Here is a tiny trained network, its code and every weight. The questions are about switching its units off for an input and a class, where a switched-off unit gives its printed mean instead of its output.

import numpy as np


def w(rows, s, z=0):
    codes = np.array(rows[::2]) - 128.0
    scale = np.full(codes.shape[1], s)
    scale[-1] = z or s
    return codes * scale


def f(y):
    return np.maximum(y, 0)


def log_softmax(a):
    a = a - a.max(-1, keepdims=True)
    return a - np.log(np.exp(a).sum(-1, keepdims=True))


def net(x, mask):
    res = np.array(x, float).reshape(1, 7) / 4 @ E
    y = f(res @ A[0][:, :-1].T + A[0][:, -1])
    res = res + np.where(mask, y, B[0][:, -1]) @ B[0][:, :-1]
    return log_softmax(res[-1] @ U[:, :-1].T + U[:, -1])


A, B = {}, {}
E = w([
[128,129,127,129,129],'x0',
[49,72,145,80,94],'x1',
[177,1,164,187,153],'x2',
[193,110,147,26,189],'x3',
[104,98,17,131,185],'x4',
[126,126,128,127,129],'x5',
[182,103,60,99,31],'x6',
],0.0073)
A[0] = w([
[168,142,73,118,52,156],'n0',
[165,105,70,113,97,139],'n1',
[94,221,84,89,125,73],'n2',
[154,56,145,192,125,66],'n3',
[189,163,113,175,143,253],'n4',
[41,67,151,59,96,209],'n5',
[84,190,161,122,214,111],'n6',
[194,105,77,74,71,100],'n7',
[189,156,105,153,120,172],'n8',
[51,82,148,67,56,216],'n9',
[216,171,117,159,155,209],'n10',
[149,129,148,41,172,66],'n11',
[91,111,163,165,206,124],'n12',
[154,130,133,47,171,60],'n13',
[90,151,95,177,116,104],'n14',
[198,87,95,86,64,138],'n15',
[79,122,125,180,105,137],'n16',
[127,178,190,130,87,93],'n17',
[198,2,151,204,162,111],'n18',
[177,171,199,164,79,147],'n19',
[96,122,125,225,91,66],'n20',
[130,178,100,97,102,79],'n21',
[84,123,9,135,174,80],'n22',
[72,148,126,183,103,109],'n23',
[173,88,164,43,174,102],'n24',
[172,186,117,187,127,153],'n25',
[96,114,68,137,204,159],'n26',
[133,147,204,117,85,121],'n27',
[161,75,141,72,168,97],'n28',
[115,132,162,122,204,139],'n29',
[115,102,45,136,161,107],'n30',
[104,113,126,186,89,73],'n31',
[150,207,108,122,135,117],'n32',
[71,138,123,179,90,101],'n33',
],0.0089,0.0049)
B[0] = w([
[89,93,176,236,126,212],'n0',
[99,104,173,173,93,193],'n1',
[91,175,139,36,39,199],'n2',
[110,206,79,25,72,182],'n3',
[80,81,116,106,189,229],'n4',
[115,98,84,132,216,232],'n5',
[75,124,180,211,55,194],'n6',
[92,127,168,230,92,203],'n7',
[93,102,118,129,206,188],'n8',
[96,87,100,123,242,238],'n9',
[71,91,94,114,188,219],'n10',
[207,206,68,190,137,171],'n11',
[99,130,177,188,67,184],'n12',
[208,206,68,190,122,166],'n13',
[179,131,91,109,125,170],'n14',
[74,123,142,217,93,217],'n15',
[186,172,103,134,156,178],'n16',
[192,71,175,73,93,173],'n17',
[19,210,81,1,27,254],'n18',
[165,69,159,83,147,201],'n19',
[214,201,66,156,137,175],'n20',
[77,162,138,108,79,165],'n21',
[219,60,196,82,96,205],'n22',
[193,157,87,138,130,177],'n23',
[180,191,63,187,128,198],'n24',
[103,75,93,98,217,187],'n25',
[173,59,209,104,86,205],'n26',
[193,62,159,86,146,183],'n27',
[174,207,73,143,111,182],'n28',
[86,130,187,220,82,181],'n29',
[220,56,221,83,93,189],'n30',
[187,187,66,157,143,158],'n31',
[70,134,112,101,119,179],'n32',
[195,164,91,155,141,177],'n33',
],0.0061,0.007)
U = w([
[53,208,106,32,41,92],'0',
[236,217,66,188,140,63],'1',
[105,116,137,134,150,255],'2',
[60,114,194,242,80,52],'3',
[218,53,203,62,113,81],'4',
[96,125,125,123,162,207],'5',
[59,90,85,114,245,76],'6',
],0.012,0.0086)

Each question gives the input, the list of numbers given to net, and the class t.
The units are the neurons (one row each of A and B). Each row of codes is followed by its name. A weight is (code - 128) times the scale printed after its matrix; where a second scale follows, it is the last column's (A, B and U).
mask holds one flag per neuron, in row order. A switched-off neuron (its flag False) gives its mean, the last column of its row in B, instead of its output. The means were averaged over made-up inputs and are rounded, as every weight is.
A unit's drop is (log p(t) with every unit on - log p(t) with that unit switched off) / (log p(t) with every unit on - log p(t) with every unit switched off).
The circuit of an input: a set's keep is (log p(t) with only the set's units on - log p(t) with every unit switched off) / (log p(t) with every unit on - log p(t) with every unit switched off). Starting from the 12 units with the biggest drops (on a tie, the unit counted first), units are removed one at a time, each time the one whose removal leaves the highest keep (on an exact tie, the one counted first), for as long as the keep stays at least 0.8.
circuit, biggest first: the units of the circuit, biggest drop first
unit that matters most: the unit with the biggest drop
k most important neurons: the k neurons with the biggest drops, biggest first
drop when u is switched off: that unit's drop, to one decimal
input [3,8,1,2,-2,4,0], class 6: 2 most important neurons : (n9; n5)
input [6,-6,-1,7,-4,7,5], class 1: circuit, biggest first : (n24)
input [4,-2,3,-3,2,-5,6], class 3: circuit, biggest first : (n0; n15)
input [8,6,8,-7,-5,-4,-6], class 0: circuit, biggest first : (n18; n3)
input [-4,-4,1,3,-7,-2,7], class 3: circuit, biggest first : (n15; n7)
input [-3,-2,-3,0,-5,1,-2], class 4: 2 most important neurons : (n18; n17)
input [5,6,-4,-5,-7,5,-3], class 4: circuit, biggest first : (n17; n27; n19)
input [4,-7,2,2,3,-3,6], class 6: circuit, biggest first : (n10; n4)
input [-1,4,6,-3,-8,6,-7], class 4: circuit, biggest first : (n27; n19)
input [-4,-2,-3,-2,-8,5,2], class 4: circuit, biggest first : (n17; n19)
input [-7,-3,4,-4,-7,-6,-5], class 4: circuit, biggest first : (n19; n27)
input [-3,-8,-2,0,-6,-7,-7], class 6: circuit, biggest first : (n25; n10)
input [4,8,1,3,7,5,8], class 3: circuit, biggest first : (n7; n15)
input [7,-2,-3,7,6,1,-2], class 1: circuit, biggest first : (n13; n11)
input [5,-3,3,-7,-7,-4,5], class 1: unit that matters most : n20
input [5,-3,0,-2,7,6,7], class 3: 2 most important neurons : (n0; n7)
input [-1,-2,-5,-5,6,-3,-6], class 3: 2 most important neurons : (n6; n18)
input [5,-8,-4,1,1,1,-8], class 3: 3 most important neurons : (n6; n29; n12)
input [0,6,2,6,3,-2,3], class 1: 2 most important neurons : (n24; n28)
input [-7,0,5,-1,-5,7,8], class 3: unit that matters most : n15
input [6,0,8,-8,-1,-5,2], class 0: 2 most important neurons : (n18; n3)
input [0,4,-1,6,5,3,-8], class 3: 2 most important neurons : (n6; n29)
input [4,-7,2,1,4,5,6], class 6: drop when n25 is switched off : 0.2
